Here is a tiny trained network, its code and every weight. The questions are about switching its units off for an input and a class, where a switched-off unit gives its printed mean instead of its output.

import numpy as np


def w(rows, s, z=0):
    codes = np.array(rows[::2]) - 128.0
    scale = np.full(codes.shape[1], s)
    scale[-1] = z or s
    return codes * scale


def f(y):
    return np.maximum(y, 0)


def log_softmax(a):
    a = a - a.max(-1, keepdims=True)
    return a - np.log(np.exp(a).sum(-1, keepdims=True))


def net(x, mask):
    res = np.array(x, float).reshape(1, 6) / 4 @ E
    y = f(res @ A[0][:, :-1].T + A[0][:, -1])
    res = res + np.where(mask, y, B[0][:, -1]) @ B[0][:, :-1]
    return log_softmax(res[-1] @ U[:, :-1].T + U[:, -1])


A, B = {}, {}
E = w([
[190,135,80,96,143],'x0',
[94,154,60,138,71],'x1',
[135,150,67,46,140],'x2',
[107,121,75,191,135],'x3',
[135,81,188,59,107],'x4',
[231,120,138,170,1],'x5',
],0.0091)
A[0] = w([
[209,107,104,31,60,227],'n1',
[174,127,81,232,106,245],'n2',
[139,56,158,164,43,180],'n3',
[69,104,160,248,118,200],'n4',
[1,106,83,100,174,253],'n5',
[169,188,108,14,151,190],'n6',
[134,159,223,84,228,212],'n7',
[247,140,175,69,101,146],'n8',
[101,120,174,88,182,209],'n9',
[6,211,87,148,92,156],'n10',
[171,129,104,103,60,221],'n11',
[139,102,97,163,160,117],'n12',
],0.009,0.0032)
B[0] = w([
[110,87,151,54,60,235],'n1',
[220,188,170,155,120,234],'n2',
[145,149,115,120,91,223],'n3',
[96,173,158,196,140,224],'n4',
[11,187,87,149,164,255],'n5',
[57,95,151,126,96,215],'n6',
[125,36,156,181,167,224],'n7',
[95,115,146,74,75,218],'n8',
[89,57,149,142,199,200],'n9',
[158,182,45,82,153,217],'n10',
[148,130,186,100,42,207],'n11',
[120,133,139,168,127,153],'n12',
],0.011,0.0092)
U = w([
[106,87,135,70,112,113],'0',
[83,208,71,123,194,86],'1',
[93,58,131,169,247,57],'2',
[187,172,129,181,120,254],'3',
],0.016,0.0017)

Each question gives the input, the list of numbers given to net, and the class t.
The units are the neurons (one row each of A and B). Each row of codes is followed by its name. A weight is (code - 128) times the scale printed after its matrix; where a second scale follows, it is the last column's (A, B and U).
mask holds one flag per neuron, in row order. A switched-off neuron (its flag False) gives its mean, the last column of its row in B, instead of its output. The means were averaged over made-up inputs and are rounded, as every weight is.
A unit's drop is (log p(t) with every unit on - log p(t) with that unit switched off) / (log p(t) with every unit on - log p(t) with every unit switched off).
The circuit of an input: a set's keep is (log p(t) with only the set's units on - log p(t) with every unit switched off) / (log p(t) with every unit on - log p(t) with every unit switched off). Starting from all 12 units, units are removed one at a time, each time the one whose removal leaves the highest keep (on an exact tie, the one counted first), for as long as the keep stays at least 0.8.
circuit, biggest first: the units of the circuit, biggest drop first
top k neurons: the k neurons with the biggest drops, biggest first
drop when u is switched off: that unit's drop, to one decimal
input [7,-6,-5,3,-8,-2], class 3: circuit, biggest first => (n2)
input [0,-4,5,7,8,-1], class 2: circuit, biggest first => (n11; n9)
input [4,-1,1,-1,-3,-1], class 2: circuit, biggest first => (n10; n3)
input [-5,-1,-4,2,-6,-7], class 1: top 2 neurons => (n10; n5)
input [4,0,8,8,-5,2], class 3: top 2 neurons => (n2; n5)
input [2,5,-1,-2,-4,0], class 3: top 3 neurons => (n5; n2; n9)
input [8,-4,-4,-7,-5,0], class 0: top 3 neurons => (n8; n5; n4)
input [-6,-1,2,-8,-5,-8], class 2: drop when n7 is switched off => 0.6
input [7,-3,1,4,2,7], class 0: drop when n1 is switched off => 0.5
input [6,-1,-8,3,-6,-2], class 3: drop when n2 is switched off => 0.2
input [-1,-2,0,-6,-8,-8], class 2: drop when n7 is switched off => 0.8
